cols: S C K H N V X E P D
z_713: [  9   7   2 -76  64 -11 -98 -40 -82   8]
z_308: [  47   -9  -47   54   19  -59   74 -100   33   27]
z_653: [-65  -3 -29   4   7 -60  17  76 -86  79]
z_254: [-83  23 -13  58 -26  92 -18 -88 -12   5]
z_277: [-82  32  -7  44  -3 103 -32 -73 -24  32]
down: [  7 -26] | N
down: [-18 -32] | X
down: [-100   76] | E
down: [ 33 -86 -12] | P
down: [ 74  17 -18] | X

cols: W M Q F L
z_828: [-19 -44 -31 -12 -49]
z_253: [-3 -2 -3 -3 -2]
z_453: [  9 -66 -34  22 -80]
z_624: [ -5 -11  -9  -3 -12]
z_713: [-2 -2 -2 -3 -2]
z_653: [-5 -6 -5 -4 -6]
z_361: [45 45 51 56 32]
z_308: [ 29 -31 -17  48 -52]
z_277: [-6 -5 -5 -6 -5]
z_254: [-7 -6 -6 -7 -6]
z_645: [-61  10 -34 -55  12]
z_410: [-1 -1 -1 -1 -2]
down: [-44  -2 -66 -11  -2  -6  45 -31  -5] | M
down: [-52  -5  -6  12  -2] | L
down: [-12  -3  22  -3  -3  -4  56  48  -6] | F
down: [-12  -3  22  -3  -3  -4  56  48  -6  -7 -55] | F
down: [ -3 -34  -9  -2  -5  51 -17  -5] | Q

cols: A Z G R U J B
z_253: [ 20 -34  -2 103 -28  31 -18]
z_624: [ 21   6  18  66 -68  57   8]
z_453: [-18  -9   5 111 -32  16   4]
z_713: [ 43 -29  36  94  -8  39 -49]
z_653: [-39   7 -21  45 -37 -22  13]
z_277: [-41 -32 -13 -19  12 -69 -94]
z_410: [ 43  15  97 -17 -13  21 -35]
down: [ -2  18   5  36 -21] | G
down: [-18  43 -39 -41] | A

cols: tepin keseg Tesuk dogen besez zikib senet zolo
z_713: [19 13  1  5 -6  2  1 11]
z_828: [-12  19 -17 -13 -23  -6  15  14]
z_277: [ 54 -18   8  -4  94 -25  -2  -7]
z_361: [-13 -15   2 -31  13   5  23  -5]
z_653: [ 17  12   2 -11  10 -17  21  23]
z_410: [-47  -2  25  -3 -29 -14  -3 -21]
z_624: [-21 -15  16  11 -63  17 -27  -3]
z_253: [-17  25  37  10 -18  15  -3 -22]
z_254: [ 46   1 -23   7  38   5  -1  17]
z_645: [ 17   1  -8   8  27 -31 -20   6]
z_453: [-11  -9 -14   9 -59  44 -29 -13]
z_308: [-54  -7 -11  20  29   2 -17  20]
down: [-63 -18  38  27 -59  29] | besez
down: [ -5  23 -21  -3 -22] | zolo
down: [-12  54 -13  17 -47 -21 -17  46] | tepin
down: [ 94  13  10 -29 -63 -18  38] | besez
down: [ -6 -25] | zikib
down: [-23  94  13  10] | besez

cols: Gako regup kalu fezu Dafe pabov lebof lun
z_308: [ 41  -8  21 -34  -7  34  -2  25]
z_277: [-84  -6 -38   7  -8 -44  -1  10]
z_713: [ 86  -4  22 -23  -7 -26  -1  35]
z_828: [-84  -6 -38   7  -8  -2  -2 -69]
z_361: [ 86  -4  22 -23  -7 -26  -1  75]
down: [-8 -6 -4 -6] | regup
down: [ 86 -84] | Gako
asked: [-84  -6 -38   7  -8 -44  -1  10] | z_277
down: [-34   7 -23   7] | fezu

cols: Gel zot zafu Deto Luto Vip rorup
z_253: [-21  -3  43  49  22  52  89]
z_453: [  8 -15 -30  37  30  30 -16]
z_410: [  8 -10 -36 -87  15 -22  -1]
z_624: [  1  12 -15 -17  -7 -14  -2]
z_653: [ 39  25  27  36 -35  50 -14]
z_645: [-57 -36   9  13  11 -10  -4]
z_361: [-31  -7   2  -6 -25  -7 -25]
z_713: [-57 -36   9  13  11  -4  -4]
down: [-30 -36] | zafu
down: [ 22  30  15  -7 -35] | Luto
down: [ -4 -25] | rorup
down: [-15  27   9] | zafu
down: [-15 -10  12  25 -36  -7 -36] | zot
down: [ -7 -35  11] | Luto
down: [ 15  -7 -35] | Luto

cols: Kuzi fibut mivig bop vosa
z_713: [-16 -12 -23 -60  -3]
z_653: [-15 -12 -23 -87  -1]
z_828: [-15 -12 -23 -53  -1]
z_308: [-17 -15 -22 -66  -6]
z_624: [-16 -13 -26 -55  -1]
z_361: [-22 -17 -19 -81  -6]
z_645: [-19 -15 -26 -73  -6]
down: [-12 -15 -13 -17 -15] | fibut
down: [-1 -1 -6] | vosa
asked: [-16 -12 -23 -60  -3] | z_713
down: [-12 -12 -12 -15 -13 -17] | fibut
down: [-12 -12 -12 -15 -13] | fibut
down: [-13 -17] | fibut

cols: felu lumet pifa zadof zogul mamor vonug niba
z_624: [ 49 -42  29  45 -41  -8  94 -27]
z_410: [ 49 -42  29  45 -41  -2 -21   0]
z_645: [-48  43 -22 -19  30  23 -62  16]
down: [-2 23] | mamor
down: [ 94 -21] | vonug
down: [-42 -42] | lumet
down: [29 29] | pifa
down: [-41 -41] | zogul

cols: kis fero doz suk kuned Zufi
z_361: [  0 -13  27 -31  60 -13]
z_410: [  0 -13  27 -31  60 -42]
z_253: [ 71  27 101  22 -94 -55]
z_713: [-25  22 110 -57 -32 -80]
z_308: [61 12 46 71 34 27]
z_828: [ 71  27 101  22  -5 -55]
z_254: [ 87   8  52  60  57 -29]
down: [-31  22 -57] | suk
down: [ 27 -55] | Zufi
down: [ 27 101 110  46 101  52] | doz
down: [61 71] | kis
down: [-25  61  71] | kis
down: [101 110  46 101  52] | doz
down: [0 0] | kis

cols: nera sadup Let mez Botep
z_653: [ 0  0 28 19  3]
z_253: [  4   1 -44 -39 -40]
z_828: [ 0 92 20 -1  0]
z_277: [  3   0 -60  17   0]
z_361: [ 18  66   0 -21 -30]
z_410: [-17 -65 -70  27  54]
down: [ 18 -17] | nera
down: [-44  20] | Let
down: [ 66 -65] | sadup
down: [  0 -30] | Botep

cols: rovu lorez deri num
z_713: [-39 -41  82 -35]
z_653: [-39   1  21 -16]
z_645: [-39  73  23 -11]
z_308: [-39   9  27 -48]
down: [21 23] | deri
asked: [-39   1  21 -16] | z_653
down: [-16 -11 -48] | num
down: [-41   1  73] | lorez
down: [21 23 27] | deri
down: [-35 -16 -11] | num

cols: defuv guve Bom sirog mobi kepi
z_653: [ -32  -40 -103   -8   -7   -6]
z_277: [-12   3  33  83  12  15]
z_645: [71 31 32 16 -2 -9]
z_828: [ 76  77 105 -68 -20  30]
z_361: [17  3 33 83 12 15]
z_713: [ 30 -55 -49 -10 -10 -14]
z_624: [61 20 81 62  2 19]
z_253: [-99   7  11 -71 -12  19]
down: [ -2 -20] | mobi
down: [ 15 -14  19  19] | kepi

cols: dobo ser lipor nem
z_277: [ -19  -50 -105   31]
z_308: [ 83 -54 -51 -50]
z_410: [ 19 -98 -57  41]
z_361: [-57  66  70  48]
down: [ 31 -50] | nem
down: [-50 -54 -98] | ser
down: [-19  83  19] | dobo
down: [-54 -98] | ser
down: [-57  70] | lipor

cols: zez bokez Kirel latu Dubib Zun kiru
z_410: [  8 -65   8 -19  -2   8 -83]
z_624: [  0 -53   0 -19  -5   2 -53]
z_453: [  8 -65   8 -19  -4   7 -23]
asked: [  8 -65   8 -19  -2   8 -83] | z_410
down: [-65 -53] | bokez
down: [-2 -5] | Dubib
down: [-53 -23] | kiru
asked: [  0 -53   0 -19  -5   2 -53] | z_624
asked: [  8 -65   8 -19  -4   7 -23] | z_453

cols: Pum Ral vigu fudes bug nez Nokug kudo nabiz lasok
z_361: [-18 -13 -18  -2  53   6 -68   8 -19  -4]
z_277: [-56 -15 -18 -11  45   2 -72   5 -19  -5]
z_410: [ -32    0  -24  -51 -103   -7   34  -25  -23    0]
z_653: [ 29   0 -26  -6 -68   0  16 -12 -24   2]
z_308: [-62 -11 -19 -43 -26  -7 -23 -13 -19  -2]
z_624: [ 33  -7 -20 -35  25   0 -49  -2 -20   0]
z_254: [-56 -13 -18 -14  31   3 -56   2 -19  -5]
down: [ 34  16 -23 -49] | Nokug
down: [-11 -51  -6 -43 -35 -14] | fudes
down: [-62  33] | Pum
asked: [-56 -15 -18 -11  45   2 -72   5 -19  -5] | z_277
down: [-35 -14] | fudes
asked: [-56 -13 -18 -14  31   3 -56   2 -19  -5] | z_254
down: [-23 -24 -19] | nabiz

cols: vokit Zefe zogi Dem loka
z_254: [  2  41   1 -66  68]
z_453: [ 75  18  71 -81  82]
z_308: [ 54  58 -60  33  45]
z_253: [-16  27   7 -77  62]
z_624: [-66  36 -50 -65  38]
z_277: [-21 -67  62 -13  23]
z_713: [ 64 -68  67  11  45]
z_645: [-33 -38 -47 -19 -20]
z_653: [-21 -73  62 -13  23]
down: [-66 -81  33 -77 -65 -13  11 -19] | Dem
down: [ 54 -16 -66 -21  64] | vokit
down: [41 18 58 27] | Zefe

cols: fomip Sena Fuz Lifod
z_645: [102 -11  -1  -4]
z_308: [ 12  10  -9 -10]
z_624: [-94   7 -20  22]
z_361: [-94   7  -3 -16]
z_277: [14  1  0 58]
z_453: [-94   7 -20   9]
z_410: [-8 -9 12 -9]
down: [-11  10   7   7   1   7] | Sena
down: [ -9 -20  -3   0 -20] | Fuz

